Below are the code and all the weights of a small trained network. Each question names an input and a target symbol and asks about switching units off, where a switched-off unit gives its printed mean instead of its output.

import numpy as np


def w(rows, s, z=0):
    codes = np.array(rows[::2]) - 128.0
    scale = np.full(codes.shape[1], s)
    scale[-1] = z or s
    return codes * scale


def f(y):
    return y / 2 * (1 + np.tanh(0.7978845608 * (y + 0.044715 * y**3)))


def softmax(a):
    e = np.exp(a - a.max(-1, keepdims=True))
    return e / e.sum(-1, keepdims=True)


def log_softmax(a):
    a = a - a.max(-1, keepdims=True)
    return a - np.log(np.exp(a).sum(-1, keepdims=True))


def net(x, mask):
    ids = ['ΛΣΨαγδεηθμξτφω'.index(c) for c in x.split()]
    T = len(ids)
    res = E[ids] + P[:T]
    u = 0
    for l in range(3):
        q, k, v = (res @ M[l].T for M in (Q, K, V))
        z = softmax(np.where(np.tri(T) > 0, q @ k.T / 4**0.5, -1e9)) @ v
        res = res + np.where(mask[u], z, O[l][:, -1]) @ O[l][:, :-1]
        u += 1
        y = f(res @ A[l][:, :-1].T + A[l][:, -1])
        res = res + np.where(mask[u : u + 4], y, B[l][:, -1]) @ B[l][:, :-1]
        u += 4
    return log_softmax(res[-1] @ U[:, :-1].T + U[:, -1])


Q, K, V, O, A, B = {}, {}, {}, {}, {}, {}
E = w([
[170,110,178,127,170,188,175,128,133,142,77,146],'Λ',
[89,120,120,248,99,187,147,157,158,94,170,61],'Σ',
[98,65,159,58,129,168,151,50,146,150,128,177],'Ψ',
[152,94,158,137,99,132,80,133,114,78,48,129],'α',
[111,155,139,168,41,117,100,103,148,48,122,88],'γ',
[136,150,126,35,183,154,80,127,111,124,53,139],'δ',
[162,129,152,76,86,192,108,121,211,146,132,84],'ε',
[181,25,159,144,164,144,95,157,180,77,70,116],'η',
[220,121,137,73,174,143,99,46,78,59,125,98],'θ',
[168,152,122,94,179,70,109,92,173,1,180,143],'μ',
[168,128,73,28,60,162,148,134,181,68,92,116],'ξ',
[144,109,176,59,31,140,220,113,95,112,69,135],'τ',
[146,112,76,191,223,201,127,142,240,99,152,119],'φ',
[158,144,110,37,125,89,252,134,202,90,128,168],'ω',
],0.015)
P = w([
[162,66,183,60,101,112,53,73,174,128,253,149],'0',
[127,138,128,145,68,211,156,125,122,97,83,163],'1',
[149,170,92,73,104,194,161,74,125,98,94,107],'2',
[148,137,125,142,116,171,155,107,137,83,103,84],'3',
[142,145,118,110,124,182,154,141,127,108,149,83],'4',
[155,137,126,112,118,141,146,128,138,111,129,56],'5',
[162,168,134,121,149,100,129,104,158,103,178,31],'6',
[155,147,154,151,157,136,84,133,153,135,149,12],'7',
[165,143,179,124,177,145,72,152,140,173,124,28],'8',
],0.0066)
Q[0] = w([
[173,92,254,156,73,252,179,29,216,35,74,60],'0.h0',
[160,144,252,86,99,169,110,69,235,51,63,94],'0.h0',
[36,134,132,89,65,143,109,131,174,203,167,121],'0.h0',
[15,182,121,214,131,115,101,186,27,176,248,210],'0.h0',
],0.0059)
K[0] = w([
[59,8,178,107,125,113,92,54,140,192,200,152],'0.h0',
[80,2,142,52,96,122,105,37,142,122,144,138],'0.h0',
[97,125,109,110,153,160,179,124,129,179,85,170],'0.h0',
[156,203,102,167,186,165,157,186,130,129,74,108],'0.h0',
],0.0075)
V[0] = w([
[39,56,132,130,170,151,93,203,133,125,7,152],'0.h0',
[179,117,156,171,44,105,174,110,62,112,115,65],'0.h0',
[100,222,142,106,43,100,2,141,113,65,127,187],'0.h0',
[93,101,136,102,246,47,122,88,58,97,118,179],'0.h0',
],0.0059)
O[0] = w([
[254,158,81,116,156,95,118,94,102,155,90,138,2],'0.h0',
[116,95,238,101,163,233,142,195,59,119,105,176,101],'0.h0',
[129,146,30,89,168,164,142,211,69,106,144,43,155],'0.h0',
[129,134,115,133,102,104,43,202,93,192,216,191,10],'0.h0',
],0.0079,0.0036)
A[0] = w([
[120,203,93,31,232,100,119,215,96,49,145,35,252],'0.n0',
[60,69,143,179,202,245,187,71,155,98,172,95,175],'0.n1',
[103,136,92,1,127,225,161,66,206,83,96,70,179],'0.n2',
[172,96,169,60,183,59,145,90,159,178,106,190,133],'0.n3',
],0.0043,0.0026)
B[0] = w([
[118,92,118,177,1,188,139,144,142,186,59,110,177],'0.n0',
[104,153,169,109,21,93,95,87,101,165,56,151,192],'0.n1',
[147,37,218,229,149,69,108,147,96,100,87,124,246],'0.n2',
[76,152,136,151,145,164,141,87,222,178,154,157,132],'0.n3',
],0.0098,0.011)
Q[1] = w([
[132,68,167,154,125,98,101,33,197,117,93,159],'1.h0',
[96,211,38,69,254,99,134,151,67,198,188,139],'1.h0',
[113,27,194,221,93,140,94,25,240,73,65,88],'1.h0',
[152,59,203,216,111,113,104,135,153,127,61,85],'1.h0',
],0.0078)
K[1] = w([
[73,45,200,148,124,111,127,89,57,155,104,230],'1.h0',
[157,238,106,156,133,142,165,254,91,105,19,45],'1.h0',
[49,27,171,120,81,152,123,38,146,126,120,193],'1.h0',
[105,74,124,88,105,108,122,61,111,135,147,140],'1.h0',
],0.007)
V[1] = w([
[182,37,117,106,167,134,140,196,131,15,6,66],'1.h0',
[104,218,50,185,84,126,148,70,141,220,91,124],'1.h0',
[27,182,194,33,212,224,234,140,30,159,36,143],'1.h0',
[40,184,149,176,75,147,234,191,3,4,135,81],'1.h0',
],0.0046)
O[1] = w([
[200,184,32,98,120,81,145,238,161,143,85,146,219],'1.h0',
[152,101,90,187,125,173,220,107,46,147,64,132,2],'1.h0',
[200,147,255,155,54,184,121,77,126,116,191,173,7],'1.h0',
[131,159,150,173,41,127,136,166,160,150,154,152,41],'1.h0',
],0.0095,0.0058)
A[1] = w([
[113,107,149,95,114,130,148,115,174,254,89,154,205],'1.n0',
[88,118,77,83,171,102,152,111,59,117,113,70,107],'1.n1',
[89,121,111,234,95,132,118,115,191,102,117,123,255],'1.n2',
[160,145,122,91,156,140,64,128,148,138,177,78,230],'1.n3',
],0.0069,0.0021)
B[1] = w([
[147,124,83,87,127,144,105,86,79,70,116,134,177],'1.n0',
[126,144,203,211,188,210,104,102,221,232,125,195,211],'1.n1',
[106,71,169,104,138,170,171,155,83,101,119,128,254],'1.n2',
[149,133,153,44,147,114,2,255,81,196,193,169,152],'1.n3',
],0.0071,0.0088)
Q[2] = w([
[149,148,85,125,104,128,119,45,94,167,207,167],'2.h0',
[137,148,136,112,92,149,143,80,80,186,254,208],'2.h0',
[161,179,113,122,92,54,171,145,130,124,114,97],'2.h0',
[103,204,91,177,154,122,196,108,90,183,206,176],'2.h0',
],0.0067)
K[2] = w([
[146,254,164,172,144,230,193,206,171,74,24,36],'2.h0',
[192,220,132,250,190,125,224,181,116,47,108,63],'2.h0',
[133,57,40,106,129,103,123,236,82,136,122,74],'2.h0',
[183,205,154,203,177,211,161,224,182,117,69,36],'2.h0',
],0.0043)
V[2] = w([
[139,154,165,129,161,88,203,88,254,123,79,95],'2.h0',
[36,60,131,187,102,83,247,141,136,39,199,157],'2.h0',
[142,147,57,177,111,178,212,190,163,174,89,62],'2.h0',
[133,87,221,192,99,169,80,82,63,194,46,77],'2.h0',
],0.005)
O[2] = w([
[183,139,109,235,163,108,162,59,224,76,88,167,190],'2.h0',
[147,220,168,104,207,155,228,164,182,203,88,44,114],'2.h0',
[107,114,66,154,56,167,109,219,195,131,173,124,2],'2.h0',
[52,131,124,254,156,29,177,182,65,184,109,101,230],'2.h0',
],0.0073,0.0086)
A[2] = w([
[114,75,180,97,108,79,107,142,158,124,141,89,138],'2.n0',
[168,184,99,128,42,138,148,181,176,187,134,115,5],'2.n1',
[74,132,170,225,235,74,132,134,60,146,128,106,180],'2.n2',
[146,112,109,91,55,163,160,197,3,99,167,126,144],'2.n3',
],0.0055,0.0023)
B[2] = w([
[59,164,63,130,165,161,111,117,111,173,61,198,173],'2.n0',
[155,84,216,194,255,209,98,166,43,44,120,109,153],'2.n1',
[197,96,122,34,58,112,123,191,137,119,210,105,249],'2.n2',
[172,163,132,181,97,168,44,10,148,206,70,47,158],'2.n3',
],0.0077,0.021)
U = w([
[143,56,133,115,134,116,160,95,40,65,113,83,251],'Λ',
[160,122,136,108,79,68,131,193,133,178,137,80,152],'Σ',
[132,129,149,132,125,71,88,154,144,173,135,78,52],'Ψ',
[178,116,108,106,25,153,101,100,175,145,108,101,175],'α',
[117,126,150,195,135,131,114,123,92,133,98,106,78],'γ',
[101,73,81,186,80,104,132,144,73,151,132,162,201],'δ',
[95,168,100,153,124,3,105,124,125,126,35,81,105],'ε',
[120,126,129,190,175,110,80,89,92,87,98,156,64],'η',
[58,160,123,121,131,100,100,99,53,148,63,109,69],'θ',
[63,105,109,83,110,172,143,157,148,150,114,103,237],'μ',
[153,110,132,114,116,148,120,171,140,65,121,136,25],'ξ',
[135,163,195,156,66,112,103,139,163,141,114,189,209],'τ',
[150,101,128,189,109,104,116,103,198,178,127,97,89],'φ',
[121,170,156,114,145,153,119,65,183,99,85,57,84],'ω',
],0.005,0.0022)

Each question gives the input, a string of symbols that net reads in full, and the target symbol t.
The units are the heads (4 rows each of Q, K, V and O) and the neurons (one row each of A and B). Each row of codes is followed by its name. A weight is (code - 128) times the scale printed after its matrix; where a second scale follows, it is the last column's (O, A, B and U).
mask holds one flag per unit, layer by layer, with each layer's heads first. A switched-off unit (its flag False) gives its mean, the last column of its rows in O or B, instead of its output. The means were averaged over made-up inputs and are rounded, as every weight is.
A unit's drop is (log p(t) with every unit on - log p(t) with that unit switched off) / (log p(t) with every unit on - log p(t) with every unit switched off).
The circuit of an input: a set's keep is (log p(t) with only the set's units on - log p(t) with every unit switched off) / (log p(t) with every unit on - log p(t) with every unit switched off). Starting from the 12 units with the biggest drops (on a tie, the unit counted first), units are removed one at a time, each time the one whose removal leaves the highest keep (on an exact tie, the one counted first), for as long as the keep stays at least 0.8.
units of the circuit, in order: the units of the circuit, biggest drop first
most important unit: the unit with the biggest drop
top k neurons in layer l: the k neurons of layer l with the biggest drops, biggest first
drop when u is switched off: that unit's drop, to one decimal
input δ Ψ γ α ε τ ε τ Λ, target Λ: units of the circuit, in order => [1.h0; 0.h0; 1.n1]
input δ μ Σ μ α η, target δ: most important unit => 2.h0
input τ γ η ξ ε ω, target τ: units of the circuit, in order => [1.h0; 0.h0]
input ε Λ Λ ε θ η, target ε: units of the circuit, in order => [0.h0; 1.h0; 0.n2; 2.n2]
input ε Λ α γ, target ε: units of the circuit, in order => [0.h0; 1.h0; 0.n2]
input ε Λ Λ Ψ μ ω γ, target Λ: top 2 neurons in layer 0 => [0.n3; 0.n1]
input ε α η δ ε α, target ε: units of the circuit, in order => [0.h0; 1.h0; 0.n2]
input φ φ ε, target φ: units of the circuit, in order => [1.h0; 1.n1; 0.h0; 2.h0]
input τ ε ε θ, target τ: units of the circuit, in order => [1.h0; 0.h0]
input θ φ θ ε τ Σ Σ, target θ: top 2 neurons in layer 1 => [1.n3; 1.n1]
input Ψ α γ τ η φ, target Λ: top 3 neurons in layer 0 => [0.n3; 0.n0; 0.n2]
input η Σ Λ α θ ε α Λ, target η: top 2 neurons in layer 1 => [1.n1; 1.n3]
input ε Σ θ θ, target ε: top 2 neurons in layer 2 => [2.n2; 2.n1]
input γ η ε ξ, target γ: most important unit => 0.h0
input γ γ α, target γ: top 3 neurons in layer 2 => [2.n1; 2.n2; 2.n3]
input Λ ω ξ δ ε Σ, target Λ: top 2 neurons in layer 0 => [0.n3; 0.n2]
input Ψ ε γ, target Λ: top 2 neurons in layer 0 => [0.n3; 0.n0]
input θ η η φ Λ ε, target θ: top 3 neurons in layer 2 => [2.n2; 2.n0; 2.n3]
input μ ε δ, target μ: top 2 neurons in layer 0 => [0.n0; 0.n1]
input Λ γ Σ θ γ ε ξ ε ε, target Λ: most important unit => 1.h0
input η Λ ε ε τ φ δ ω α, target η: top 2 neurons in layer 1 => [1.n1; 1.n3]
input γ γ τ τ, target γ: top 3 neurons in layer 2 => [2.n1; 2.n2; 2.n3]
input α α ε Λ ε μ ε, target α: drop when 2.n2 is switched off => -0.1
input τ φ γ, target τ: drop when 2.n2 is switched off => 0.0
input ε ε τ, target ε: drop when 2.n2 is switched off => 0.2
input α δ τ η ε Λ, target α: drop when 2.h0 is switched off => 1.0
input μ α η δ Σ τ θ, target μ: most important unit => 0.h0
input γ φ ε, target γ: top 3 neurons in layer 2 => [2.n1; 2.n2; 2.n3]
